W =
[[44 -2 40  2 11  3 19 33 19  6  5]
 [11  1 55  6  8  6 10 13 45 29  8]
 [44 -2 49  7  8  4 19 25 23  7  7]
 [35 -2 58 10  6  4 16 17 31 11  8]
 [40 -2 57 10  6  4 18 19 27  9  8]
 [34 -2 58  9  7  4 16 18 30 10  8]
 [51 -2 32  0 11  2 20 39 13  5  5]]
Rows and columns are counted from 1.
(1, 1)	44
(2, 6)	6
(5, 4)	10
(1, 7)	19
(3, 2)	-2
(1, 8)	33
(6, 2)	-2
(6, 6)	4
(3, 6)	4
(6, 8)	18
(6, 4)	9
(3, 9)	23
(7, 2)	-2
(2, 1)	11
(5, 2)	-2
(5, 3)	57
(5, 9)	27
(6, 10)	10
(2, 8)	13
(3, 4)	7
(4, 11)	8
(4, 5)	6
(4, 10)	11
(5, 10)	9
(3, 5)	8
(2, 2)	1
(7, 3)	32

X =
[[-11  34  27   4   9 -36  -9  -2 -12 -39   0 -15   2 -37]
 [-10  33  25   5   6 -35  -8  -4 -12 -40  -1 -15   3 -33]
 [ -3  -1  -3   9 -36 -14  -9 -33 -23 -51   0 -20   3  22]
 [ 11  -8 -19  -8   0  13   2 -34 -69  24   6 -24 -17   2]
 [ -2  -5  -6  10 -42 -12  -9 -38 -25 -53   0 -21   2  31]
 [  4  -4 -11   0 -16   0  -4 -34 -48 -10   3 -22  -8  10]
 [ -1   4  -2   4 -17 -11  -6 -28 -34 -28   2 -20  -3   6]
 [  0  -5  -8   7 -35  -8  -8 -37 -31 -41   1 -21   0  25]]
Rows and columns are counted from 1.
(1, 1) => -11
(2, 5) => 6
(4, 11) => 6
(6, 6) => 0
(1, 9) => -12
(3, 13) => 3
(7, 11) => 2
(3, 8) => -33
(6, 11) => 3
(4, 4) => -8
(6, 10) => -10
(8, 5) => -35
(8, 14) => 25
(6, 2) => -4
(6, 1) => 4
(3, 11) => 0
(6, 12) => -22
(3, 6) => -14
(7, 7) => -6
(2, 10) => -40
(3, 1) => -3
(1, 3) => 27
(5, 1) => -2
(5, 10) => -53
(2, 4) => 5
(1, 12) => -15
(1, 6) => -36
(1, 7) => -9
(8, 12) => -21
(7, 14) => 6
(1, 13) => 2
(6, 13) => -8
(5, 6) => -12
(2, 6) => -35
(3, 10) => -51
(2, 2) => 33
(8, 8) => -37

A =
 0.255   1.808   0.273   1.489  -0.477   1.635  -0.645
 1.028   0.842   0.705   0.658  -0.468   0.989  -0.013
 2.421   1.195   1.836   1.592  -1.725  -0.489  -0.366
Rows and columns are counted from 1.
(1, 1) -> 0.255
(3, 1) -> 2.421
(1, 2) -> 1.808
(2, 1) -> 1.028
(3, 4) -> 1.592
(1, 6) -> 1.635
(3, 3) -> 1.836
(2, 6) -> 0.989
(2, 7) -> -0.013
(1, 7) -> -0.645
(1, 4) -> 1.489

x =
-2,10,9,28,-18,5,-27,15,-7,-7,-13,-7
-8,-3,10,27,-19,14,-2,7,27,14,-4,-4
19,17,-24,10,13,-11,-7,26,13,-5,-3,-2
-15,-21,33,-41,45,-35,-35,-34,-72,-39,-21,-2
-12,-4,32,-4,7,-10,-23,-28,-15,3,-16,15
-29,-21,30,-8,4,-1,-6,-38,-18,-12,-10,9
-18,-29,69,28,3,-2,-53,-20,-9,3,-74,-35
Rows and columns are counted from 1.
(1, 1) = -2
(5, 3) = 32
(4, 12) = -2
(4, 2) = -21
(6, 10) = -12
(3, 3) = -24
(5, 9) = -15
(7, 12) = -35
(5, 5) = 7
(5, 7) = -23
(3, 9) = 13
(7, 4) = 28
(5, 8) = -28
(6, 8) = -38
(2, 12) = -4
(7, 11) = -74
(2, 11) = -4
(2, 7) = -2
(4, 10) = -39
(7, 7) = -53
(1, 10) = -7
(2, 5) = -19
(6, 3) = 30
(2, 9) = 27
(1, 2) = 10
(1, 7) = -27
(1, 5) = -18
(5, 4) = -4
(3, 12) = -2
(5, 11) = -16

B =
array([[  5.8, -13.9,  -5.7,   4.2,  -9.5,  -5.3,  -6.0,  -9.6, -18.5,
        -19.0, -12.6,  -8.2, -16.2,  -4.7,   6.2,  10.0],
       [ -8.3,  -2.0, -13.0,  -5.9,   4.1,  -8.9, -13.8,  11.8,  -4.4,
        -18.1, -11.7,  -7.1,   1.8,  -4.4, -10.9,  -3.1],
       [-11.0,   2.5,  -6.8,   5.2, -13.3,   0.3,  -9.0,  -3.5, -15.7,
        -14.2,  14.8,   0.6, -18.4,  -8.3,  -7.4,  20.1],
       [-15.8, -10.1, -24.7, -11.4,  -9.6, -11.7,  12.5,  -5.7,  -0.7,
         -8.5,  -6.9,  -0.2,  16.2, -17.1,  -4.4,  -9.9],
       [-12.9, -19.3,   5.8, -18.5,  -7.3, -11.9, -11.7, -24.6,  -5.5,
         -8.0,  -3.6,   0.2,  -8.0,  14.7,  -4.0,  13.9],
       [ -9.3,  -0.6, -22.5, -13.5,  -2.0, -13.8, -15.2, -10.0, -13.4,
        -19.4,  -6.3,  -9.8,  -2.6, -10.4,  -4.9, -14.3],
       [ -8.9,  -6.6,  -2.2,   2.3,   2.6, -14.0,   3.0,  -4.6, -12.2,
        -16.6,  -1.9, -21.1,   0.5, -11.7, -13.0, -12.0],
       [ -5.6, -16.3,  -8.4,   1.9,  -3.5, -21.0,   3.4,  -1.7,   0.5,
          3.1,  28.0, -15.4,  -9.8,   3.8, -12.0,   0.8],
       [ -3.2, -12.9,  -6.6,   3.6, -12.3, -10.7,   4.5,  -7.3, -15.1,
        -10.7, -11.5,  -8.0, -14.9,  12.3,  -5.0, -19.5]])
Rows and columns are counted from 1.
(1, 1) = 5.8
(5, 11) = -3.6
(2, 2) = -2.0
(5, 7) = -11.7
(4, 10) = -8.5
(4, 16) = -9.9
(1, 8) = -9.6
(9, 14) = 12.3
(1, 2) = -13.9
(4, 7) = 12.5
(3, 9) = -15.7
(5, 9) = -5.5
(2, 9) = -4.4
(3, 11) = 14.8
(1, 15) = 6.2
(4, 4) = -11.4
(8, 7) = 3.4
(7, 5) = 2.6
(8, 11) = 28.0
(7, 16) = -12.0
(8, 14) = 3.8
(3, 5) = -13.3
(5, 6) = -11.9
(9, 10) = -10.7
(6, 3) = -22.5
(2, 4) = -5.9
(1, 7) = -6.0
(1, 4) = 4.2
(7, 3) = -2.2
(1, 9) = -18.5
(2, 14) = -4.4

M =
[[-35   0 -11  -4 -26 -13 -42 -30  -4 -24  25 -11 -17   0   7]
 [ 35  14 -16 -17  36   2  78  38 -22  16  -8  12  -9   5   2]]
Rows and columns are counted from 1.
(1, 1) = -35
(1, 10) = -24
(1, 6) = -13
(2, 10) = 16
(1, 11) = 25
(1, 3) = -11
(2, 15) = 2
(1, 4) = -4
(1, 14) = 0
(2, 2) = 14
(1, 5) = -26
(2, 14) = 5
